Below are the code and all the weights of a small trained network. Each question names an input and a class and asks about switching units off, where a switched-off unit gives its printed mean instead of its output.

import numpy as np


def w(rows, s, z=0):
    codes = np.array(rows[::2]) - 128.0
    scale = np.full(codes.shape[1], s)
    scale[-1] = z or s
    return codes * scale


def f(y):
    return np.maximum(y, 0)


def log_softmax(a):
    a = a - a.max(-1, keepdims=True)
    return a - np.log(np.exp(a).sum(-1, keepdims=True))


def net(x, mask):
    res = np.array(x, float).reshape(1, 5) / 4 @ E
    y = f(res @ A[0][:, :-1].T + A[0][:, -1])
    res = res + np.where(mask, y, B[0][:, -1]) @ B[0][:, :-1]
    return log_softmax(res[-1] @ U[:, :-1].T + U[:, -1])


A, B = {}, {}
E = w([
[122,144,164,113],'x0',
[78,169,88,185],'x1',
[175,200,156,170],'x2',
[121,165,146,72],'x3',
[186,187,5,104],'x4',
],0.012)
A[0] = w([
[35,146,106,95,95],'neuron 0',
[68,148,61,165,197],'neuron 1',
[221,245,221,121,143],'neuron 2',
[80,187,255,29,210],'neuron 3',
[120,115,203,42,251],'neuron 4',
[107,101,230,198,195],'neuron 5',
[85,89,102,176,193],'neuron 6',
],0.0097,0.0029)
B[0] = w([
[212,220,105,133,168],'neuron 0',
[177,56,130,136,200],'neuron 1',
[151,160,113,129,231],'neuron 2',
[158,211,35,139,255],'neuron 3',
[4,169,110,95,230],'neuron 4',
[59,152,180,166,250],'neuron 5',
[118,106,180,115,183],'neuron 6',
],0.011,0.0095)
U = w([
[122,51,54,101,7],'0',
[166,169,69,153,252],'1',
[121,123,132,118,4],'2',
[65,198,128,162,93],'3',
[180,158,117,182,5],'4',
[54,160,44,7,81],'5',
[51,71,146,142,252],'6',
[141,132,68,123,252],'7',
],0.011,0.0037)

Each question gives the input, the list of numbers given to net, and the class t.
The units are the neurons (one row each of A and B). Each row of codes is followed by its name. A weight is (code - 128) times the scale printed after its matrix; where a second scale follows, it is the last column's (A, B and U).
mask holds one flag per neuron, in row order. A switched-off neuron (its flag False) gives its mean, the last column of its row in B, instead of its output. The means were averaged over made-up inputs and are rounded, as every weight is.
A unit's drop is (log p(t) with every unit on - log p(t) with that unit switched off) / (log p(t) with every unit on - log p(t) with every unit switched off).
The circuit of an input: a set's keep is (log p(t) with only the set's units on - log p(t) with every unit switched off) / (log p(t) with every unit on - log p(t) with every unit switched off). Starting from all 7 units, units are removed one at a time, each time the one whose removal leaves the highest keep (on an exact tie, the one counted first), for as long as the keep stays at least 0.8.
circuit, biggest first: the units of the circuit, biggest drop first
most important unit: the unit with the biggest drop
top k neurons: the k neurons with the biggest drops, biggest first
drop when u is switched off: that unit's drop, to one decimal
input [-2,5,-2,-6,6], class 0: circuit, biggest first : [neuron 1; neuron 3; neuron 5]
input [-8,6,-5,-1,1], class 0: top 3 neurons : [neuron 1; neuron 3; neuron 5]
input [6,3,-6,4,6], class 7: circuit, biggest first : [neuron 4; neuron 1]
input [2,-1,-3,-5,-8], class 3: most important unit : neuron 3
input [7,7,2,-2,4], class 4: top 2 neurons : [neuron 4; neuron 3]
input [-4,7,-8,6,6], class 7: circuit, biggest first : [neuron 1; neuron 4]
input [3,8,7,-8,-2], class 6: circuit, biggest first : [neuron 3; neuron 1; neuron 0]
input [5,4,5,-8,-3], class 6: circuit, biggest first : [neuron 3; neuron 0]
input [0,-3,0,-6,1], class 6: top 3 neurons : [neuron 3; neuron 0; neuron 2]
input [7,5,-7,4,5], class 7: circuit, biggest first : [neuron 4; neuron 1]
input [-8,8,5,-1,-5], class 6: top 2 neurons : [neuron 3; neuron 1]
input [4,8,-6,-3,1], class 7: top 2 neurons : [neuron 0; neuron 5]
input [8,2,3,8,-2], class 5: circuit, biggest first : [neuron 4; neuron 3]
input [-3,8,0,-5,5], class 0: top neuron : [neuron 1]
input [6,3,-1,-6,-3], class 6: circuit, biggest first : [neuron 3; neuron 2]
input [2,-7,-6,0,-8], class 5: top 2 neurons : [neuron 3; neuron 4]
input [-4,6,-3,-4,-2], class 6: top 2 neurons : [neuron 3; neuron 6]
input [-1,-6,-4,-1,-5], class 5: top 3 neurons : [neuron 4; neuron 3; neuron 1]
input [-2,-1,-5,0,8], class 0: top 3 neurons : [neuron 3; neuron 4; neuron 1]
input [-5,8,-8,4,-1], class 7: most important unit : neuron 0
input [7,7,5,4,1], class 4: top 2 neurons : [neuron 4; neuron 1]
input [1,8,-7,2,8], class 7: top 2 neurons : [neuron 1; neuron 3]
input [1,-6,-4,0,-4], class 5: drop when neuron 4 is switched off : 0.4
input [0,-2,-7,2,-7], class 5: drop when neuron 3 is switched off : 0.5
input [1,8,4,-7,0], class 6: drop when neuron 2 is switched off : 0.1
input [-3,0,2,-8,-5], class 6: drop when neuron 4 is switched off : 0.0
input [3,-8,1,0,-1], class 5: most important unit : neuron 4
